After every row comes roughly how far along a hidden order it lies, from 0 to 12.
In the rows, zero is written as 100.
[ 99 107 102 103  97  91  95  96  98 102  97 103  93 100  99 103  69 107
 112  93  97  99  95 119 100 101  91 114  74  99  99  98 107  96  97  89
  90  74 102 100  99  75  90 108  90 102  82  99  84  92 133 108  93  99
 100 106 111  99 103  97 104  94 105  97 100  96 104 107 111  85  99  97
 100  97 103  98 100 107  98  99  91  83  97 111 101  90 106 110 106 100
 117  89 106 103  94  98  94 101 100  89  96  96 100  94  98  93 104 109
 106  97 101 105  93 104 101  94  91 121 106  96 104 146 118 105  99  93
 113 101  97 109  89  97  87  94 136  93 127 103 100 103  95 103 119  96
 104  99 105 103 103  96  88 126  99 101 110  95  96  81 103 110  97  99
  86  97 102 119  98  97 102 100 200 104 106 108 125 102  91 101 102 100
  92  97  91  95  80  95  97 115 100 104 100 110 176 102  96 100 106 101
 110 117 101 103 102  90 123  73 123  90  75  85 106  97 100 112 100 102
  79  98 101  99 100 107 108  97 100 101 102 100 106  87  97  86 103 107
  92 104  97 102 116 104 116 107 119  97 100  97  85  96 105  94 122 100
 103  75 101  99  98  95  94  97 101 111 112  93  93 107  85  64 102  91
 105 105  90  95  90  86 108 103 102 105 108  95  98  62  87 103 109  95
 104  97  94 105 107  99  89  97 109  88  95 101  95 131 105 110 100  91
  95  98  98 100 108  97 102  98  97  97  95  99 105 109 101]	4
[100 108 102 106  97 101  97  98 100 101  97 101  91  91  98 103  56 107
 107  93  97 101  97 130 102 101  92 113  76 100 100 100 101  97  93  90
  87  65 102 102 101  68  89 111  87 101  93  98  88  90 139 110  93  96
 100 107 127 100 104  99 104  94 111 101 102  96 104 104 104  77  97  93
  99  99  97 100 100 100 105 101  96  96 101 110  99  93 105 111 104  94
 116  86  97  96  95 102  88 101 100  87  91  97  90  95 101  92 105 106
 100  98  98 105  88 103  95  90  87 120 101 101 104 148 115 103 101  93
 108 105  97  99  93  96  86  92 137 100 125 102 102 105  95  95 117  99
 109 104 107 102 105  88  79 126 100 102 114  99  99  85 103 110  99  93
  91  98 102 112  95  97  99 100 199 103 105 105 118  99  88  99 102 102
  74  98  96  96  76  92  98 109 101  96 103 102 157 105  94 101 107 105
 112 119 103 102 104  95 135  66 112  88  72  86 106  91 102 113 107 110
  78  96 101 102 102 108 110  97 104  98 105 106 106  83  92  79 103 110
  95 108  97 100 114 103 125 107 120  98  97  98  89 100 106  85 113  99
 100  85 102  91  99  91  87  96 101 107 108  83  90 113  77  62 103  91
 104 102  96  96  92  83 107 105  86 105 108  97 102  65  87 101 107  97
 105  97  94 101 106 102  89  92 112  83  93 107  93 125 107 111  98 111
  96 100 101 101 113  98 102  98  94  97  98  98 101  98  93]	5
[ 86 107  99 102 102 107  99 108 103 101 105  98 104 113 101 100  62 102
  97  79  96  94  98  85  95 101  94 104 120 104  96 113 114 101 113  94
  85 110  97 103  94 120  99  96 103 101 111 101 102  85 103 106  56  93
 101  90  79 106  95 101 124 101 102 103 112  98  89 105 104 108  88  86
 101  98  76  99 102 101 112 109  94 112  93 105 105  77  94 114 100  89
 116  98  85  87  99 104  86 101  92  59  74 113  79 103  97 105 107 108
 113 100  98 108  71 107 108  88 106 151 130 111  87 142 137  96  97 112
  90  95 100  87 101 106 100  87 125 106  85 100  94  99 106  75 125  94
  91 103 115  99  91 100 109 109 101 105 123 100  95  88  98 103  99  72
 105  83 107 113  86  94 107  99 200  93 111 104  91 107  78  99 105 100
  41  96 104  90  87 100  94 117 110 112 101  92  76  95 114 111 102 106
 106  95 104 103 102  88 103  65 104 109  96  91 109  96 100  96  87 100
 112  95 106  82 104  93 101 110 112  99 120  96 110  95  89 105 102  99
 104 112  88  95  89 113  99  95 107  95 109  85 106 108  97 140 108  99
 105  97  97 106 105 121  89 103 103 109 103 102 105 125 100  99  97  97
 125 103 113 103  91  99  96 105  67  95 105 124  89  61  78 100 102 103
 107 100  99 105 102  98  99  84 108 108 110  88  95  87 118 110  95 113
 101  99  96  96 112  98  95 103  88 104 101 104 109 122  94]	12
[ 88 110  99 104 102 110  94 109 103 101 114  99 102 109 100 101  59 103
  95  84  96  97  99  96  99 101  93 107 116 104  96 114 111 100 110  92
  82 116  98 103  96 114  98  96  98 100 113 102 100  86 113 106  59  94
  97  92  90 106  95 102 122  98 105 103 111  98  88 103 100 100  86  87
 101  99  81  99  98  98 114 108  94 111  96 106 103  80  93 113 100  85
 109  96  83  87 102 103  89 101  94  72  72 110  79 105 100 102 108 104
 112 101  99 107  73 110 102  91 102 145 130 113  90 138 128  98  98 108
  89  96  99  88 102 107  93  88 125 110  83 100  93  99 105  78 124  94
  97 104 117  98  93 101 108 113 101 105 125 101  98  93  98 105  98  69
 104  88 105 111  85  95 105 100 177  95 110 105  87 108  72  99 105 101
  30  98 104  92  88 103  95 114 109 112 103  87  82  97 114 108 102 105
 107  95 104 102 104  97 117  71  96 109  94  92 108  93 101  99  92 107
 106  94 106  87 103  91 106 109 111  98 118  99 110  92  88 102 102 102
 105 112  89  95  92 113  97 101 109  97 106  90 106 108  96 129 111  99
 102  94  98 102 103 116  88  97 104 114 104  94 102 124  96 103  97  98
 122 100 111 104  92  91  96 103  68  95 105 119  90  64  79 100 103 102
 106 101 101 106 102 100  97  82 109 102 108  99  95  93 113 109  95 116
 101 100  93  98 111  96  96 101  89 104 101 102 109 115  90]	12
[100 106 103 102  98  86  98  95  95 102  95 103  92 100  99 104  64 107
 111  92  96  99  94 122  99 101  92 113  77 100 100  97 105  97  98  89
  91  62 102 100  97  73  90 110  91 102  85  98  82  92 133 109  97  99
 101 108 107 100 104  97 103  95 104  97 101  97 105 102 114  87 100  98
 100  95 100  97 100 108  97  99  92  84  96 110 101  91 107 110 106 103
 119  88 107 102  88  99  92 100 100  84  97  96 100  92  98  93 103 108
 106  97 100 105  88 102 103  91  92 122 105  97 104 148 116 103  99  94
 112 102  97 109  88  96  87  93 134  89 130 103 102 102  95 103 124  96
 103  99 104 103 103  93  87 126 100  98 109  95  95  80 103 110  98  97
  89 102 103 119 100  97 102 100 200 104 106 107 126 100  91 102 102 100
  97  96  93  95  76  94  98 116  99 106  99 114 171 102  91 102 106 101
 111 116 102 103 102  86 116  69 122  88  73  84 104  97 100 112 102  97
  78 100 101 101 101 110 108  98 102 101  98 102 104  86  98  85 103 106
  92 104  98 102 114 103 116 108 120  97  99  93  85  96 107  92 119  99
 104  73 101 100  96  97  91  99 100 106 113 100  91 107  86  58 102  92
 109 105  89  94  85  87 108 104 105 105 106  98  99  64  87 103 108  96
 105  96  94 104 108  99  89  96 111  87  94  97  95 136 108 111 100  91
  94  97 100 100 109  97 102  98  97  97  95  99 105 112 100]	4
[ 96 112  99 107  98 106  84 103 106 102 126 105  95 101  99 102  66 105
  98  97  98 102  99 121 106 102  86 111  90 101  95 110 107  94  97  91
  87 121 102 100 102  88  93  99  85 101 101 101  90  92 128 104  64  94
  94 100 122 103  99 102 111  91 110 100 102  96  92 104  92  82  88  92
 100 103 100 100  96  96 110 102  88  90 103 110  97  86  94 111 104  85
 100  92  90 103 109  97  99 101  99 107  81  98  91 105 102  92 107 102
 109 100 102 103  86 113  89 101  93 123 117 103 100 139 114 108 101  93
  91 100  96 101 104 105  81  94 137 114  96 100  90 101 100  92 117  98
 115 101 113  98  99 108  94 120  98 108 121  99 102  94  99 108  95  89
  88 100 101 114  84  98 101 101 143 102 105 110 103 108  84  99 103 102
  50 102  94  96  81 102  96 104 103 100 105  84 154 103 104  97 102 101
 106 114 104 102 106 113 154  82  97 103  89  90 115  92 102 107 100 119
  89  91 103  99  97  90 113 102  99  99 109 101 112  87  91  89 103 109
  99 108  96 100 111 109 102 110 111  96 101 109  97 103  97 102 124 101
  97  86 101  95  99  91  97  84 105 124 106  79  94 115  81  83  99  93
 108  99 105 101  90  79 100  98  86 102 107 100  96  59  84 101 110  95
 103 101 100 107 101 100  90  94 108  91  99 121  95 101  97 107  98 111
 100 102  87 101 104  96  99  97  95 100  99  98 108  96  92]	8
[110 104 103  88 104  51  89  95  84 101  82 108  94 109  99 105  94 102
  92  99  94 106  94 111 103  99  95  96  93  98 104 101 112 102 112  82
  93 104 100  95  85  90  95  99  91 101  70 100  72 100 122 105 102 115
 106 118  70 101  99  99  90 103  96  95 100 101 122  87 130 119  97 100
 103  96 120  96  98 115  87  97  92  80 102 105 101  92  93 101 102 110
 117  90 108  74  76  95 102  98 101 100 104  85 107  94 100  82 104  92
 120  97 101  97  84 114 102  97 110 131 111  95 103 161  94  95  97  94
 120 104  93 146  85 110  81 101 123 101 138 101 110  97  94  96 146  91
  90 102 109  98 109 104  92 105 105  90 102  93  97 101  91 102  99  75
 117 119 110 119 112 103 101 104 113 107 105 102 127 100  89 108  96  99
  70 103 100  95  83 112 100 133  92 134  97 121  84 103  93 110  95  95
 106 111 106  95  96  85  81  89  89 101  87  87  96  99 100 113 106  83
  66 105 106 105 102 110 111 105 111 112  80  79  95 106 100 101 101 110
 105 106 105 103 104 101  88 120 111 109  98  82  76 103 111  96 123 104
 105  56 102 119  87 100  87 102  97  91 113 121  79  97  91  86  97 101
 121  93  72 103  84  85 106  97 155 103  96 129  99 104  93 104 108  97
 104  96 103 108 106  89  77  99 112  87 108 101  95 133 109 107 102  85
  91 113  93 105 101  92 101 100  99 100  90  97 107 131 101]	0
[ 91 113  98 104 101 108  87 108 106 102 125 102  99 109 100 101  63 103
  93  93  97 100 100 104 103 101  89 109 108 103  95 114 111  97 105  91
  84 132 100 101  98 107  98  95  91 101 110 102  95  89 118 104  53  93
  94  95 105 106  95 103 119  95 107 102 106  97  89 103  96  94  85  88
 102 102  93 100  96  96 112 105  90 100  99 106  99  81  90 111 102  84
 101  95  84  94 108  99  96 101  96  92  74 106  86 108 101  98 107 102
 115 101 101 105  77 113  94  98 100 139 128 109  94 138 123 103  99 101
  84  96  98  92 103 109  87  91 132 114  80  99  89  99 103  87 122  95
 106 103 117  97  94 108 104 117 100 108 127  99 101  96  96 105  96  77
  97  95 103 113  82  96 104 101 135  98 106 108  87 110  77  99 104 101
  34 101 100  94  90 104  95 109 106 109 104  82 110 100 113 102 100 102
 105 103 105 103 105 109 136  77  92 110  95  92 113  92 102 102  95 114
  99  92 106  91  99  87 109 107 104  98 114  98 113  91  89 100 102 105
 104 111  93  98  99 113  92 106 107  97 105  99 104 107  93 121 119 100
  98  90 100 101 103 104  95  90 105 122 104  86  99 120  89 104  98  96
 115  98 111 104  90  83  96  99  79  98 105 112  91  66  83 100 107  98
 104 102 102 108 100 100  93  87 108  99 106 113  95  91 105 108  96 112
 102 102  87 100 106  95  97  99  92 102 101 100 111 107  90]	11
[ 99 106 102 102  95  89  96  94  98 102  96 103  92 100  99 103  76 107
 110  92  97  99  96 119 100 102  90 112  75 100  99  99 105  96  97  91
  92  74 102 100  99  76  91 108  91 102  84  98  83  93 127 107  92  99
 102 106 111  98 103  98 103  93 104  97  99  96 103 106 111  84  99  96
 100  98 101  98 102 107  98 101  93  84  98 111 100  89 106 110 106 100
 117  89 106 104  94  97  93 100 100  91  97  95  98  94  97  93 104 109
 104  97 101 104  93 103 100  94  91 131 104  95 103 142 117 104  99  92
 111 103  98 110  93  97  88  94 139  94 126 103 100 102  95 100 121  97
 104  98 104 103 103  96  88 125  99 102 108  95  96  82 102 110  98 101
  87  96 102 118  98  97 102 100 200 103 105 108 127 101  93 101 102 100
  93  97  92  96  80  96  97 113  99 103  99 111 180 102  90  99 106 101
 110 118 101 103 103  88 121  71 121  89  78  86 108  97 100 112 100 102
  81  98 101  99 100 107 107  97 100 102 103 100 106  89  98  84 103 108
  91 104  99 102 115 105 118 107 119  97 100  98  84  93 105  93 120 100
 104  77 101  99  97  92  95  96 101 109 112  97  91 108  85  65 101  92
 106 106  91  95  87  88 107 103 103 105 107  97  98  59  86 102 110  95
 104  97  93 105 106  98  89  99 109  91  95 100  95 126 104 107 100  93
  95  97  98 101 107  97 101  98  97  97  94  99 104 109 102]	4
[ 98 107 102 104  96  93  93  96 101 102 102 103  93 100  99 103  68 107
 108  95  98  99  96 121 101 102  89 112  73 100  97 100 103  95  96  90
  92  79 102 100 101  76  91 107  89 102  86  99  85  92 128 107  87  98
 100 104 119  99 103  98 104  92 105  98 100  96 101 106 106  83  97  96
 100  99 101  98 102 106 101 101  91  85  99 111 100  88 104 111 106  97
 115  89 103 106  96  98  94 101 100  93  95  95  98  96  98  93 105 108
 105  98 101 104  87 104  99  97  90 123 105  96 103 145 118 105 100  92
 108 102  97 105  95  98  85  94 136  97 119 102  98 102  96 102 120  97
 107  98 105 103 103  99  90 119  99 103 110  97  97  84 102 109  97 102
  85  96 102 117  96  97 101 100 200 103 105 108 123 102  93 100 102 100
  98  98  91  94  82  97  97 110 100 101 100 105 187 102  93  99 104 102
 109 118 101 103 103  93 131  71 118  91  79  87 110  95 100 112  99 106
  81  97 101 100  99 104 109  97  98 100 104 102 106  88  97  84 103 108
  92 104  97 101 116 106 116 106 115  96 101 102  87  96 103  95 119 100
 103  81 102  97  98  91  96  93 101 110 110  87  92 108  84  66 101  92
 104 105  93  96  87  88 105 102  96 105 107  94  97  55  85 102 110  95
 104  98  93 105 105  98  90  99 108  91  96 103  96 123 102 110 100  97
  96  98  97 101 104  97 101  98  97  97  95  99 104 105 102]	5
[ 87 109  99 103 102 112 100 109 103 101 105  98 104 110 101 100  58 102
  97  78  96  95  98  91  96 100  95 105 120 104  97 112 112 102 115  93
  82 107  97 104  94 117  98  97 102 100 114 101 102  86 108 107  59  92
 101  90  83 106  95 101 123 100 105 104 113  98  88 104 101 106  88  86
 101  98  75  99 101  98 114 109  96 116  94 105 104  79  95 113 100  87
 116  97  81  85  98 105  85 101  93  55  74 114  76 103  99 106 107 106
 110 100  97 108  71 106 107  87 105 150 129 114  87 145 135  96  98 111
  90  96 100  81 101 106  98  86 125 106  88 100  95 100 106  77 125  94
  93 105 116  98  91  97 105 112 102 104 125 101  95  89  99 104 100  71
 107  84 106 111  85  94 106  99 200  93 111 104  85 106  76  99 105 100
  34  96 105  90  84 100  95 117 111 113 102  90  64  96 113 111 103 108
 108  95 105 103 103  89 105  64  99 109  94  91 106  94 101  97  90 102
 113  95 106  85 105  94 103 110 113  98 122  99 110  93  87 103 102 100
 104 113  88  94  89 112 103  95 109  96 107  85 107 109  97 135 108  99
 104  97  98 103 105 121  86 104 103 109 103  99 105 126  98 103  97  97
 125 102 113 103  91  96  96 105  66  95 106 120  92  63  79 100 101 103
 107 100 100 106 103  99 100  82 109 105 110  91  94  92 119 111  95 117
 101  98  97  97 114  98  95 103  88 104 101 103 107 120  92]	12
[112 105 103  86 105  46  86  96  83 101  82 109  94 108  99 104  94 101
  87 102  94 108  95 112 105  99  96  92  96  97 104 102 111 104 113  81
  90 112 100  95  83  93  96  98  89 101  73 100  71  99 122 105 103 119
 107 121  68 102  98  99  88 104  97  96  99 102 124  83 131 122  95  99
 103  98 124  96  97 115  87  98  93  81 105 103 100  93  90 100 101 108
 115  91 104  66  75  95 104  98 102 106 105  84 106  97 102  79 103  89
 122  98 101  95  82 117  99  98 112 132 107  96 104 163  89  93  97  95
 119 106  93 152  86 112  79 101 120 107 137 101 111  96  94  90 149  91
  90 104 108  97 110 105  91  99 106  89 105  94  99 106  89 100 100  69
 124 122 111 117 112 104 100 104  77 107 104 101 131  99  88 108  95 100
  59 105 103  94  82 113 100 133  91 136  98 118  61 105  95 111  92  95
 105 113 107  92  96  88  82  91  75 102  92  87  95  98 100 113 109  82
  66 106 107 108 103 108 113 106 113 113  78  74  93 110  99 102 101 112
 108 107 106 103 101 100  84 123 109 111  96  79  78 105 111  91 125 104
 103  53 103 120  86  99  85 101  96  88 113 120  77  95  88  91  96 102
 124  89  72 104  83  82 105  96 155 102  94 137 100 111  95 103 108  98
 104  96 106 108 105  87  71  97 113  85 109 105  94 128 109 106 102  91
  91 116  91 106 101  91 101 100 100 100  91  96 106 128  99]	0
